Below is a small trained network, with its code and all its weights. Each question gives an input and a target symbol and asks what happens when units are switched off, that is, made to give their printed mean instead of their output.

import numpy as np


def w(rows, s, z=0):
    codes = np.array(rows[::2]) - 128.0
    scale = np.full(codes.shape[1], s)
    scale[-1] = z or s
    return codes * scale


def f(y):
    return np.maximum(y, 0)


def softmax(a):
    e = np.exp(a - a.max(-1, keepdims=True))
    return e / e.sum(-1, keepdims=True)


def log_softmax(a):
    a = a - a.max(-1, keepdims=True)
    return a - np.log(np.exp(a).sum(-1, keepdims=True))


def net(x, mask):
    ids = ['γδεζθλμξσφψω'.index(c) for c in x.split()]
    T = len(ids)
    res = E[ids] + P[:T]
    q, k, v = (res @ M[0].T for M in (Q, K, V))
    z = softmax(np.where(np.tri(T) > 0, q @ k.T / 2**0.5, -1e9)) @ v
    res = res + np.where(mask[0], z, O[0][:, -1]) @ O[0][:, :-1]
    y = f(res @ A[0][:, :-1].T + A[0][:, -1])
    res = res + np.where(mask[1:13], y, B[0][:, -1]) @ B[0][:, :-1]
    return log_softmax(res[-1] @ U[:, :-1].T + U[:, -1])


Q, K, V, O, A, B = {}, {}, {}, {}, {}, {}
E = w([
[165,119,109],'γ',
[167,113,95],'δ',
[185,49,139],'ε',
[171,128,110],'ζ',
[125,126,177],'θ',
[166,137,165],'λ',
[172,73,123],'μ',
[132,102,55],'ξ',
[186,96,140],'σ',
[74,173,254],'φ',
[155,72,81],'ψ',
[178,165,126],'ω',
],0.023)
P = w([
[154,132,94],'0',
[41,2,146],'1',
[179,134,110],'2',
[77,11,186],'3',
[189,138,130],'4',
[87,18,199],'5',
[171,136,134],'6',
],0.013)
Q[0] = w([
[9,239,132],'H1',
[89,75,190],'H1',
],0.014)
K[0] = w([
[2,136,82],'H1',
[118,193,224],'H1',
],0.0094)
V[0] = w([
[37,1,243],'H1',
[118,62,106],'H1',
],0.0077)
O[0] = w([
[211,1,35,3],'H1',
[114,146,68,143],'H1',
],0.0047,0.0043)
A[0] = w([
[194,143,152,3],'N1',
[231,190,147,5],'N2',
[118,222,8,239],'N3',
[137,65,23,80],'N4',
[108,197,89,58],'N5',
[144,85,195,55],'N6',
[19,10,149,56],'N7',
[201,80,68,34],'N8',
[118,133,114,52],'N9',
[150,111,135,37],'N10',
[167,40,157,151],'N11',
[151,55,139,155],'N12',
],0.011,0.0043)
B[0] = w([
[96,138,109,164],'N1',
[81,207,47,210],'N2',
[3,1,163,184],'N3',
[125,89,160,166],'N4',
[88,125,83,141],'N5',
[61,141,131,193],'N6',
[173,201,193,209],'N7',
[62,147,136,184],'N8',
[116,187,109,128],'N9',
[117,128,137,136],'N10',
[120,164,54,255],'N11',
[136,107,61,224],'N12',
],0.0084,0.0088)
U = w([
[130,116,94,123],'γ',
[80,65,97,49],'δ',
[206,187,12,68],'ε',
[169,86,6,55],'ζ',
[114,100,86,137],'θ',
[169,110,41,94],'λ',
[151,64,79,160],'μ',
[109,141,228,203],'ξ',
[113,119,106,200],'σ',
[196,227,112,126],'φ',
[198,109,125,254],'ψ',
[51,179,57,45],'ω',
],0.011,0.0056)

Each question gives the input, a string of symbols that net reads in full, and the target symbol t.
The units are the heads (2 rows each of Q, K, V and O) and the neurons (one row each of A and B). Each row of codes is followed by its name. A weight is (code - 128) times the scale printed after its matrix; where a second scale follows, it is the last column's (O, A, B and U).
mask holds one flag per unit, heads first, then neurons. A switched-off unit (its flag False) gives its mean, the last column of its rows in O or B, instead of its output. The means were averaged over made-up inputs and are rounded, as every weight is.
A unit's drop is (log p(t) with every unit on - log p(t) with that unit switched off) / (log p(t) with every unit on - log p(t) with every unit switched off).
The circuit of an input: a set's keep is (log p(t) with only the set's units on - log p(t) with every unit switched off) / (log p(t) with every unit on - log p(t) with every unit switched off). Starting from the 12 units with the biggest drops (on a tie, the unit counted first), units are removed one at a time, each time the one whose removal leaves the highest keep (on an exact tie, the one counted first), for as long as the keep stays at least 0.8.
circuit, biggest first: the units of the circuit, biggest drop first
unit that matters most: the unit with the biggest drop
k most important neurons: the k neurons with the biggest drops, biggest first
drop of u: that unit's drop, to one decimal
input γ λ ω ψ, target ξ: circuit, biggest first => [H1; N7]
input ω λ ω ω ε, target ζ: 3 most important neurons => [N12; N11; N7]
input σ ψ ω ε, target ξ: circuit, biggest first => [N7]
input ε ε ζ δ ω, target ω: 3 most important neurons => [N2; N3; N8]
input ω ω ζ μ ω γ, target ξ: circuit, biggest first => [H1; N2]
input λ ω ω μ, target ξ: 3 most important neurons => [N7; N2; N6]
input ζ μ ω ω, target ξ: circuit, biggest first => [H1; N11]
input δ μ θ δ ω δ, target ξ: 2 most important neurons => [N2; N7]
input ξ ε ω ζ, target ξ: circuit, biggest first => [H1; N2]
input ω ω δ ω ω μ, target ξ: drop of N11 => -0.1
input μ σ ε θ ξ, target δ: drop of N3 => 0.5
input γ σ ε, target ζ: drop of H1 => 0.4
input φ γ δ λ ξ, target δ: drop of N7 => 0.1
input ε λ ω, target ω: unit that matters most => N2
